Here is a tiny trained network, its code and every weight. The questions are about switching its units off for an input and a class, where a switched-off unit gives its printed mean instead of its output.

import numpy as np


def w(rows, s, z=0):
    codes = np.array(rows[::2]) - 128.0
    scale = np.full(codes.shape[1], s)
    scale[-1] = z or s
    return codes * scale


def f(y):
    return y / 2 * (1 + np.tanh(0.7978845608 * (y + 0.044715 * y**3)))


def log_softmax(a):
    a = a - a.max(-1, keepdims=True)
    return a - np.log(np.exp(a).sum(-1, keepdims=True))


def net(x, mask):
    res = np.array(x, float).reshape(1, 4) / 4 @ E
    y = f(res @ A[0][:, :-1].T + A[0][:, -1])
    res = res + np.where(mask, y, B[0][:, -1]) @ B[0][:, :-1]
    return log_softmax(res[-1] @ U[:, :-1].T + U[:, -1])


A, B = {}, {}
E = w([
[2,216,240,133,144],'x0',
[39,47,111,39,44],'x1',
[171,124,143,29,29],'x2',
[100,220,13,176,74],'x3',
],0.008)
A[0] = w([
[64,144,67,117,180,251],'N0',
[76,37,150,96,132,228],'N1',
[87,13,143,82,155,172],'N2',
[140,200,194,21,68,252],'N3',
[44,168,179,2,42,204],'N4',
[206,68,91,178,211,228],'N5',
[124,36,92,75,133,193],'N6',
[115,53,128,130,216,229],'N7',
[129,67,140,148,222,243],'N8',
[148,159,222,230,181,217],'N9',
[96,170,209,120,150,217],'N10',
[165,82,215,44,60,232],'N11',
[145,30,184,132,190,210],'N12',
[132,86,51,69,58,237],'N13',
[99,20,130,118,162,116],'N14',
[83,145,183,52,81,138],'N15',
[209,113,235,125,128,245],'N16',
[51,192,107,176,135,167],'N17',
[122,101,55,80,3,215],'N18',
[56,173,181,73,72,218],'N19',
[164,82,73,169,214,232],'N20',
[102,23,157,68,92,163],'N21',
[128,9,116,22,159,171],'N22',
[36,122,77,189,212,255],'N23',
[116,72,147,34,92,125],'N24',
[50,191,137,186,159,193],'N25',
[55,197,154,138,121,157],'N26',
[92,242,82,154,127,195],'N27',
[201,88,66,200,185,246],'N28',
],0.0098,0.0054)
B[0] = w([
[38,150,165,205,37,197],'N0',
[47,48,228,98,36,193],'N1',
[102,108,221,26,29,188],'N2',
[128,26,52,93,222,218],'N3',
[150,21,176,185,169,240],'N4',
[216,244,174,77,113,234],'N5',
[156,138,134,76,36,188],'N6',
[67,225,244,60,55,185],'N7',
[108,213,242,158,80,196],'N8',
[144,210,194,177,228,235],'N9',
[83,68,177,123,212,200],'N10',
[217,17,120,42,204,222],'N11',
[137,127,236,29,175,195],'N12',
[185,73,74,186,17,224],'N13',
[50,165,215,20,34,161],'N14',
[89,31,146,172,187,185],'N15',
[174,88,157,41,226,205],'N16',
[18,127,126,231,100,209],'N17',
[213,71,79,206,44,235],'N18',
[90,25,107,180,183,214],'N19',
[184,248,163,156,114,218],'N20',
[135,53,238,55,50,199],'N21',
[116,119,189,45,30,205],'N22',
[51,173,199,202,52,234],'N23',
[164,45,189,79,57,187],'N24',
[35,114,216,235,154,224],'N25',
[16,60,119,201,180,198],'N26',
[44,208,84,170,72,230],'N27',
[216,254,134,147,95,247],'N28',
],0.0072,0.012)
U = w([
[194,191,27,177,2,210],'0',
[126,91,158,95,255,177],'1',
[197,21,126,118,82,125],'2',
[8,118,135,220,101,237],'3',
[186,226,191,146,177,86],'4',
[50,175,31,53,162,2],'5',
[144,153,46,38,198,89],'6',
[82,113,183,30,46,88],'7',
],0.0082,0.0061)

Each question gives the input, the list of numbers given to net, and the class t.
The units are the neurons (one row each of A and B). Each row of codes is followed by its name. A weight is (code - 128) times the scale printed after its matrix; where a second scale follows, it is the last column's (A, B and U).
mask holds one flag per neuron, in row order. A switched-off neuron (its flag False) gives its mean, the last column of its row in B, instead of its output. The means were averaged over made-up inputs and are rounded, as every weight is.
A unit's drop is (log p(t) with every unit on - log p(t) with that unit switched off) / (log p(t) with every unit on - log p(t) with every unit switched off).
The circuit of an input: a set's keep is (log p(t) with only the set's units on - log p(t) with every unit switched off) / (log p(t) with every unit on - log p(t) with every unit switched off). Starting from the 12 units with the biggest drops (on a tie, the unit counted first), units are removed one at a time, each time the one whose removal leaves the highest keep (on an exact tie, the one counted first), for as long as the keep stays at least 0.8.
circuit, biggest first: the units of the circuit, biggest drop first
top k neurons: the k neurons with the biggest drops, biggest first
drop of u: that unit's drop, to one decimal
input [-1,-8,8,3], class 0: circuit, biggest first -> (N12, N10, N25)
input [3,7,4,8], class 2: circuit, biggest first -> (N18, N4)
input [-4,-2,-7,6], class 0: circuit, biggest first -> (N28, N10)
input [6,-7,-4,-5], class 4: circuit, biggest first -> (N9)
input [6,-6,0,-3], class 1: circuit, biggest first -> (N16, N10)
input [-4,4,4,-4], class 2: top 3 neurons -> (N11, N18, N13)
input [1,-2,3,-6], class 1: top 2 neurons -> (N16, N11)
input [-1,-6,7,-8], class 1: top 2 neurons -> (N16, N11)
input [-7,5,-1,2], class 0: top 2 neurons -> (N18, N13)
input [3,-3,7,-3], class 1: drop of N16 -> 0.0
input [7,3,5,-3], class 1: drop of N10 -> 0.1
input [-2,5,8,-7], class 2: drop of N11 -> 0.5
